Below is a small trained network, with its code and all its weights. Each question gives an input and a class and asks what happens when units are switched off, that is, made to give their printed mean instead of their output.

import numpy as np


def w(rows, s, z=0):
    codes = np.array(rows[::2]) - 128.0
    scale = np.full(codes.shape[1], s)
    scale[-1] = z or s
    return codes * scale


def norm(h):
    return h / np.sqrt((h * h).mean(-1, keepdims=True) + 1e-5)


def f(y):
    return y / 2 * (1 + np.tanh(0.7978845608 * (y + 0.044715 * y**3)))


def log_softmax(a):
    a = a - a.max(-1, keepdims=True)
    return a - np.log(np.exp(a).sum(-1, keepdims=True))


def net(x, mask):
    res = np.array(x, float).reshape(1, 7) / 4 @ E
    u = 0
    for l in range(4):
        y = f(norm(res) @ A[l][:, :-1].T + A[l][:, -1])
        res = res + np.where(mask[u : u + 7], y, B[l][:, -1]) @ B[l][:, :-1]
        u += 7
    return log_softmax(norm(res)[-1] @ U[:, :-1].T + U[:, -1])


A, B = {}, {}
E = w([
[44,139,236,168,89,121,104,206,65,149,71,176],'x0',
[124,154,98,27,191,80,111,107,166,164,38,84],'x1',
[127,130,129,131,129,130,132,126,130,131,126,127],'x2',
[132,131,123,129,132,140,128,127,127,130,121,130],'x3',
[169,163,128,109,22,62,67,54,47,2,37,181],'x4',
[127,127,125,122,129,131,126,131,130,124,129,129],'x5',
[130,131,120,121,117,127,126,136,130,131,131,123],'x6',
],0.0019)
A[0] = w([
[79,177,195,129,125,160,131,168,103,150,87,116,174],'L0N0',
[71,114,106,80,243,139,142,193,160,248,70,3,68],'L0N1',
[36,153,244,106,144,176,143,210,147,218,112,110,58],'L0N2',
[81,54,136,191,148,216,163,182,189,210,224,57,68],'L0N3',
[123,159,118,160,72,89,92,111,80,89,128,179,255],'L0N4',
[155,204,158,66,115,104,132,203,94,137,87,142,91],'L0N5',
[172,136,64,90,134,113,96,114,150,105,151,94,213],'L0N6',
],0.0029,0.00082)
B[0] = w([
[100,97,133,114,90,26,67,184,109,138,151,184,163],'L0N0',
[157,115,169,103,130,102,208,200,174,178,148,251,238],'L0N1',
[110,134,102,128,160,44,96,181,20,102,172,144,208],'L0N2',
[118,109,169,122,81,158,66,60,173,72,65,3,254],'L0N3',
[147,103,119,137,176,165,161,222,209,176,108,155,203],'L0N4',
[74,128,204,215,102,96,89,55,157,99,77,120,146],'L0N5',
[166,174,180,158,230,158,194,123,148,130,115,124,172],'L0N6',
],0.0029,0.0033)
A[1] = w([
[205,70,21,138,174,110,165,63,123,168,193,92,12],'L1N0',
[107,153,126,70,144,112,94,127,119,164,69,111,75],'L1N1',
[50,52,202,184,47,176,48,181,36,120,161,156,55],'L1N2',
[126,156,70,122,63,100,49,44,77,88,19,23,29],'L1N3',
[194,148,28,180,139,145,211,91,60,62,180,253,45],'L1N4',
[181,129,70,121,159,170,137,7,206,96,99,101,4],'L1N5',
[237,86,73,177,91,203,152,59,189,56,207,105,139],'L1N6',
],0.0029,0.0022)
B[1] = w([
[89,217,176,82,120,139,90,164,135,96,136,205,145],'L1N0',
[60,170,161,173,107,93,139,135,146,113,57,111,123],'L1N1',
[129,197,89,103,188,179,197,94,144,109,141,138,237],'L1N2',
[101,88,181,72,201,125,221,122,96,200,182,127,154],'L1N3',
[160,58,69,141,16,25,160,175,108,107,43,135,159],'L1N4',
[154,201,117,77,135,118,100,203,95,169,152,112,192],'L1N5',
[41,1,128,177,87,86,67,141,154,148,126,138,251],'L1N6',
],0.0033,0.0031)
A[2] = w([
[178,69,84,151,61,133,60,78,170,111,172,40,71],'L2N0',
[69,125,101,171,164,194,79,161,96,74,253,9,5],'L2N1',
[132,153,160,207,88,219,201,174,112,61,173,147,185],'L2N2',
[185,183,65,207,57,168,98,163,128,86,121,207,51],'L2N3',
[104,185,153,122,76,105,121,148,59,62,90,131,118],'L2N4',
[247,144,92,72,161,115,218,100,183,157,117,88,94],'L2N5',
[154,222,83,102,140,63,116,101,114,91,50,100,14],'L2N6',
],0.0042,0.0016)
B[2] = w([
[101,48,177,217,119,108,139,196,199,115,69,103,216],'L2N0',
[130,219,106,92,92,188,9,72,37,244,182,206,251],'L2N1',
[221,201,133,3,142,111,79,119,80,90,97,139,251],'L2N2',
[162,96,152,129,44,178,170,246,194,51,74,114,205],'L2N3',
[173,134,144,115,119,207,166,81,222,180,129,115,199],'L2N4',
[159,135,67,121,132,142,73,112,29,32,190,71,233],'L2N5',
[90,113,98,174,163,112,14,134,43,82,123,47,187],'L2N6',
],0.0035,0.0026)
A[3] = w([
[102,58,187,231,64,198,54,104,170,121,158,101,3],'L3N0',
[140,54,164,177,102,90,163,173,68,80,136,158,134],'L3N1',
[197,88,56,104,113,125,95,210,102,173,228,132,156],'L3N2',
[19,162,203,147,140,93,151,87,131,142,34,124,32],'L3N3',
[198,157,30,68,123,139,169,122,177,74,240,182,28],'L3N4',
[142,253,132,87,140,144,109,95,74,190,179,175,48],'L3N5',
[247,110,69,100,198,153,245,56,124,137,211,46,54],'L3N6',
],0.004,0.0021)
B[3] = w([
[66,71,164,195,229,176,120,72,183,165,168,1,217],'L3N0',
[65,146,45,169,141,56,129,134,188,160,141,82,182],'L3N1',
[121,149,163,129,135,181,147,52,81,114,117,147,255],'L3N2',
[100,80,150,91,170,213,225,58,88,79,154,68,175],'L3N3',
[68,144,191,217,148,147,216,69,184,242,139,142,184],'L3N4',
[190,67,54,139,28,139,61,135,150,205,191,134,217],'L3N5',
[213,167,27,225,99,24,169,97,212,146,114,157,190],'L3N6',
],0.0045,0.0023)
U = w([
[31,26,221,228,226,236,30,68,237,228,241,11,4],'0',
[200,215,112,40,31,235,24,139,53,245,246,232,169],'1',
[218,218,20,234,212,25,238,29,231,226,231,161,108],'2',
[17,133,230,26,244,35,236,236,115,223,231,227,151],'3',
[82,11,31,238,27,75,119,214,238,35,38,38,89],'4',
[210,215,211,39,18,229,178,239,163,18,30,225,159],'5',
[209,205,1,96,209,29,66,34,43,18,100,37,218],'6',
[28,113,235,18,221,216,238,20,26,18,42,67,72],'7',
],0.005,0.0023)

Each question gives the input, the list of numbers given to net, and the class t.
The units are the neurons (one row each of A and B). Each row of codes is followed by its name. A weight is (code - 128) times the scale printed after its matrix; where a second scale follows, it is the last column's (A, B and U).
mask holds one flag per neuron, layer by layer. A switched-off neuron (its flag False) gives its mean, the last column of its row in B, instead of its output. The means were averaged over made-up inputs and are rounded, as every weight is.
A unit's drop is (log p(t) with every unit on - log p(t) with that unit switched off) / (log p(t) with every unit on - log p(t) with every unit switched off).
The circuit of an input: a set's keep is (log p(t) with only the set's units on - log p(t) with every unit switched off) / (log p(t) with every unit on - log p(t) with every unit switched off). Starting from the 12 units with the biggest drops (on a tie, the unit counted first), units are removed one at a time, each time the one whose removal leaves the highest keep (on an exact tie, the one counted first), for as long as the keep stays at least 0.8.
circuit, biggest first: the units of the circuit, biggest drop first
most important unit: the unit with the biggest drop
k most important neurons: the k neurons with the biggest drops, biggest first
top k neurons in layer l: the k neurons of layer l with the biggest drops, biggest first
input [6,5,-8,3,-3,8,-4], class 3: circuit, biggest first -> (L0N1)
input [5,2,6,-1,0,0,8], class 3: 3 most important neurons -> (L2N1; L0N3; L0N0)
input [-6,-3,-8,3,-1,-3,5], class 0: 2 most important neurons -> (L1N6; L2N0)
input [-5,0,0,-7,1,4,-8], class 4: circuit, biggest first -> (L1N6; L2N1)
input [-2,4,5,6,-6,-8,-8], class 2: 2 most important neurons -> (L0N1; L3N6)
input [-2,1,-1,-7,1,-7,1], class 6: 3 most important neurons -> (L0N6; L0N3; L0N1)
input [7,0,-3,-3,-1,2,2], class 1: 3 most important neurons -> (L1N4; L2N0; L1N2)
input [-1,6,7,7,-8,1,5], class 2: circuit, biggest first -> (L3N6; L1N6)
input [4,1,4,6,6,-1,8], class 7: 3 most important neurons -> (L0N1; L2N1; L3N3)
input [2,8,-7,4,-1,-5,0], class 3: 2 most important neurons -> (L0N1; L0N3)
input [1,-3,0,-1,-8,-8,5], class 1: 4 most important neurons -> (L2N1; L0N2; L1N6; L0N1)
input [-7,-1,-6,-1,4,-3,6], class 4: 2 most important neurons -> (L1N6; L0N3)
input [1,4,-4,-1,6,-6,3], class 7: 2 most important neurons -> (L1N1; L1N2)
input [1,-8,0,6,-8,8,-5], class 1: 2 most important neurons -> (L2N1; L0N2)
input [-4,2,-1,2,-8,2,6], class 2: circuit, biggest first -> (L3N6)
input [-3,-1,1,-7,1,-6,5], class 4: 4 most important neurons -> (L0N3; L1N4; L1N6; L0N1)
input [-1,-1,4,-4,2,-8,-7], class 4: 2 most important neurons -> (L0N3; L0N1)
input [1,-1,-7,8,2,-3,6], class 5: top 2 neurons in layer 0 -> (L0N4; L0N3)
input [-4,-3,0,5,3,2,8], class 4: top 2 neurons in layer 1 -> (L1N6; L1N4)
input [1,2,5,-4,-3,6,-5], class 3: most important unit -> L0N1
input [1,-4,1,1,6,8,2], class 5: top 2 neurons in layer 1 -> (L1N6; L1N2)
input [1,-5,-7,0,-3,0,-3], class 1: top 2 neurons in layer 2 -> (L2N1; L2N2)
input [1,8,1,-2,0,3,-8], class 3: top 2 neurons in layer 1 -> (L1N2; L1N4)
input [3,2,-2,7,0,-8,-8], class 3: top 2 neurons in layer 2 -> (L2N1; L2N5)
input [0,-5,-3,5,4,4,-4], class 4: top 3 neurons in layer 0 -> (L0N1; L0N2; L0N0)
input [5,2,-4,-8,-1,-3,-1], class 3: top 2 neurons in layer 0 -> (L0N2; L0N3)
